Below are the code and all the weights of a small trained network. Each question names an input and a class and asks about switching units off, where a switched-off unit gives its printed mean instead of its output.

import numpy as np


def w(rows, s, z=0):
    codes = np.array(rows[::2]) - 128.0
    scale = np.full(codes.shape[1], s)
    scale[-1] = z or s
    return codes * scale


def norm(h):
    return h / np.sqrt((h * h).mean(-1, keepdims=True) + 1e-5)


def f(y):
    return y / 2 * (1 + np.tanh(0.7978845608 * (y + 0.044715 * y**3)))


def log_softmax(a):
    a = a - a.max(-1, keepdims=True)
    return a - np.log(np.exp(a).sum(-1, keepdims=True))


def net(x, mask):
    res = np.array(x, float).reshape(1, 7) / 4 @ E
    u = 0
    for l in range(4):
        y = f(norm(res) @ A[l][:, :-1].T + A[l][:, -1])
        res = res + np.where(mask[u : u + 9], y, B[l][:, -1]) @ B[l][:, :-1]
        u += 9
    return log_softmax(norm(res)[-1] @ U[:, :-1].T + U[:, -1])


A, B = {}, {}
E = w([
[111,72,82,68,73,176,21],'x0',
[85,80,101,96,189,129,154],'x1',
[92,108,174,137,61,104,221],'x2',
[120,66,79,93,113,74,187],'x3',
[165,74,137,93,242,57,82],'x4',
[153,37,126,253,128,212,133],'x5',
[129,63,218,54,143,225,92],'x6',
],0.006)
A[0] = w([
[56,92,80,187,112,166,180,137],'0.n1',
[173,126,254,77,161,121,161,34],'0.n2',
[181,174,118,212,50,98,97,242],'0.n3',
[68,51,115,100,104,209,139,2],'0.n4',
[128,74,173,51,163,98,167,127],'0.n5',
[40,93,135,157,148,111,173,107],'0.n6',
[86,66,199,97,98,212,145,19],'0.n7',
[206,198,176,167,123,112,181,81],'0.n8',
[142,84,69,164,143,103,52,111],'0.n9',
],0.0073,0.00076)
B[0] = w([
[147,141,121,163,133,113,141,220],'0.n1',
[172,89,180,81,101,146,125,218],'0.n2',
[137,107,129,58,137,129,75,250],'0.n3',
[95,135,110,173,76,207,93,228],'0.n4',
[40,45,131,120,189,127,188,222],'0.n5',
[197,137,227,161,147,254,146,175],'0.n6',
[51,230,100,190,196,214,86,255],'0.n7',
[129,112,141,132,127,143,86,217],'0.n8',
[162,68,78,193,160,163,81,190],'0.n9',
],0.0071,0.0032)
A[1] = w([
[124,216,94,17,20,120,208,183],'1.n1',
[173,141,108,52,2,162,153,178],'1.n2',
[113,109,148,83,143,105,145,95],'1.n3',
[119,198,206,96,76,189,223,199],'1.n4',
[68,177,154,78,88,221,129,149],'1.n5',
[129,174,63,135,50,155,140,98],'1.n6',
[56,156,97,168,203,30,109,157],'1.n7',
[186,131,166,76,175,98,102,192],'1.n8',
[146,154,235,104,95,73,8,249],'1.n9',
],0.0061,0.0012)
B[1] = w([
[133,185,141,121,169,10,48,233],'1.n1',
[118,123,161,178,22,20,46,188],'1.n2',
[121,126,201,126,226,188,72,139],'1.n3',
[102,86,28,217,190,91,58,251],'1.n4',
[63,113,89,203,118,140,84,252],'1.n5',
[126,129,212,184,154,79,46,176],'1.n6',
[106,129,15,32,153,194,87,161],'1.n7',
[57,83,116,119,90,238,238,168],'1.n8',
[221,165,137,159,99,123,255,212],'1.n9',
],0.0056,0.0035)
A[2] = w([
[2,10,185,54,104,172,146,98],'2.n1',
[136,147,124,102,59,65,82,101],'2.n2',
[202,223,197,200,161,197,216,254],'2.n3',
[67,140,182,174,106,115,152,137],'2.n4',
[208,85,59,175,146,152,119,155],'2.n5',
[127,136,199,162,22,177,171,142],'2.n6',
[77,59,108,139,214,148,176,28],'2.n7',
[128,112,117,56,182,70,157,171],'2.n8',
[172,106,147,182,180,99,98,181],'2.n9',
],0.0079,0.002)
B[2] = w([
[111,111,239,163,174,166,211,241],'2.n1',
[114,101,254,149,96,80,87,177],'2.n2',
[126,176,89,101,51,115,169,253],'2.n3',
[131,47,64,135,150,97,102,174],'2.n4',
[169,97,69,12,166,36,101,219],'2.n5',
[157,220,101,88,125,172,165,187],'2.n6',
[174,88,176,151,117,83,108,215],'2.n7',
[42,173,209,29,148,149,131,191],'2.n8',
[171,128,92,96,106,155,173,193],'2.n9',
],0.0075,0.0048)
A[3] = w([
[175,210,91,191,65,78,59,112],'3.n1',
[172,137,96,92,131,87,53,164],'3.n2',
[96,207,194,61,157,104,189,122],'3.n3',
[88,140,164,199,51,96,88,125],'3.n4',
[191,88,137,99,143,85,51,145],'3.n5',
[188,109,72,58,188,59,112,91],'3.n6',
[84,149,207,133,87,133,182,142],'3.n7',
[170,138,139,97,160,192,199,131],'3.n8',
[168,171,171,2,21,150,123,247],'3.n9',
],0.0081,0.0016)
B[3] = w([
[120,42,160,195,205,2,202,253],'3.n1',
[157,123,200,56,142,92,85,190],'3.n2',
[93,117,101,56,104,189,96,205],'3.n3',
[22,108,183,139,67,125,64,202],'3.n4',
[169,6,160,80,103,165,74,177],'3.n5',
[167,71,24,180,42,237,108,200],'3.n6',
[185,70,107,61,164,206,82,184],'3.n7',
[183,155,151,188,112,3,181,175],'3.n8',
[92,252,165,174,195,100,88,198],'3.n9',
],0.0058,0.0057)
U = w([
[86,140,229,166,91,23,44,132],'0',
[65,194,113,20,180,101,91,80],'1',
[192,116,72,171,116,107,221,59],'2',
[65,153,111,200,132,217,74,254],'3',
[224,34,46,85,157,140,59,147],'4',
[120,61,241,72,240,157,205,147],'5',
[117,164,102,188,131,67,153,39],'6',
[194,246,160,109,129,111,174,61],'7',
],0.013,0.0028)

Each question gives the input, the list of numbers given to net, and the class t.
The units are the neurons (one row each of A and B). Each row of codes is followed by its name. A weight is (code - 128) times the scale printed after its matrix; where a second scale follows, it is the last column's (A, B and U).
mask holds one flag per neuron, layer by layer. A switched-off neuron (its flag False) gives its mean, the last column of its row in B, instead of its output. The means were averaged over made-up inputs and are rounded, as every weight is.
A unit's drop is (log p(t) with every unit on - log p(t) with that unit switched off) / (log p(t) with every unit on - log p(t) with every unit switched off).
The circuit of an input: a set's keep is (log p(t) with only the set's units on - log p(t) with every unit switched off) / (log p(t) with every unit on - log p(t) with every unit switched off). Starting from the 12 units with the biggest drops (on a tie, the unit counted first), units are removed one at a time, each time the one whose removal leaves the highest keep (on an exact tie, the one counted first), for as long as the keep stays at least 0.8.
circuit, biggest first: the units of the circuit, biggest drop first
most important unit: the unit with the biggest drop
k most important neurons: the k neurons with the biggest drops, biggest first
k most important neurons of layer l: the k neurons of layer l with the biggest drops, biggest first
drop of u: that unit's drop, to one decimal
input [-8,-4,6,-6,2,4,-6], class 7: 2 most important neurons -> 2.n3, 0.n3
input [7,0,4,-7,0,6,-4], class 4: 2 most important neurons -> 0.n9, 2.n5
input [-7,2,-5,8,-7,2,5], class 2: circuit, biggest first -> 2.n3
input [-4,-2,-2,-2,5,-1,-3], class 7: circuit, biggest first -> 1.n4, 2.n3
input [-4,2,-5,-8,7,-1,-1], class 4: 3 most important neurons of layer 3 -> 3.n6, 3.n3, 3.n5
input [7,8,-4,0,0,8,7], class 3: circuit, biggest first -> 0.n7, 0.n4
input [4,-8,1,-8,1,-3,6], class 7: 2 most important neurons -> 1.n9, 2.n6
input [1,-6,-3,-6,1,-4,-1], class 7: 2 most important neurons -> 1.n9, 1.n8
input [7,6,4,-2,0,-6,2], class 5: 2 most important neurons -> 2.n1, 0.n5
input [-1,0,3,-2,4,1,-4], class 4: 3 most important neurons of layer 0 -> 0.n2, 0.n9, 0.n4
input [2,1,6,-8,5,8,8], class 3: 3 most important neurons -> 0.n7, 0.n4, 3.n1
input [-5,2,1,1,-3,-5,-5], class 1: 3 most important neurons of layer 1 -> 1.n7, 1.n5, 1.n2
input [8,4,6,-2,5,8,2], class 3: 2 most important neurons -> 0.n7, 0.n4
input [-2,3,-3,7,-3,5,7], class 3: most important unit -> 0.n7
input [-3,0,-2,1,-6,-7,7], class 0: 3 most important neurons -> 1.n1, 1.n4, 1.n2
input [-8,-8,8,5,2,-1,0], class 7: 3 most important neurons -> 0.n7, 1.n5, 0.n4
input [-4,-3,7,-4,-6,7,-2], class 6: 2 most important neurons of layer 3 -> 3.n1, 3.n6
input [-2,4,0,7,-8,4,3], class 3: 2 most important neurons -> 0.n4, 0.n7
input [8,2,-3,-8,2,-5,-3], class 4: 2 most important neurons -> 0.n9, 3.n6
input [1,1,0,3,5,-2,-7], class 4: circuit, biggest first -> 3.n6
input [-8,-8,7,-2,4,1,-1], class 7: drop of 2.n6 -> 0.1
input [0,6,1,7,-8,-7,7], class 3: drop of 0.n4 -> 0.3
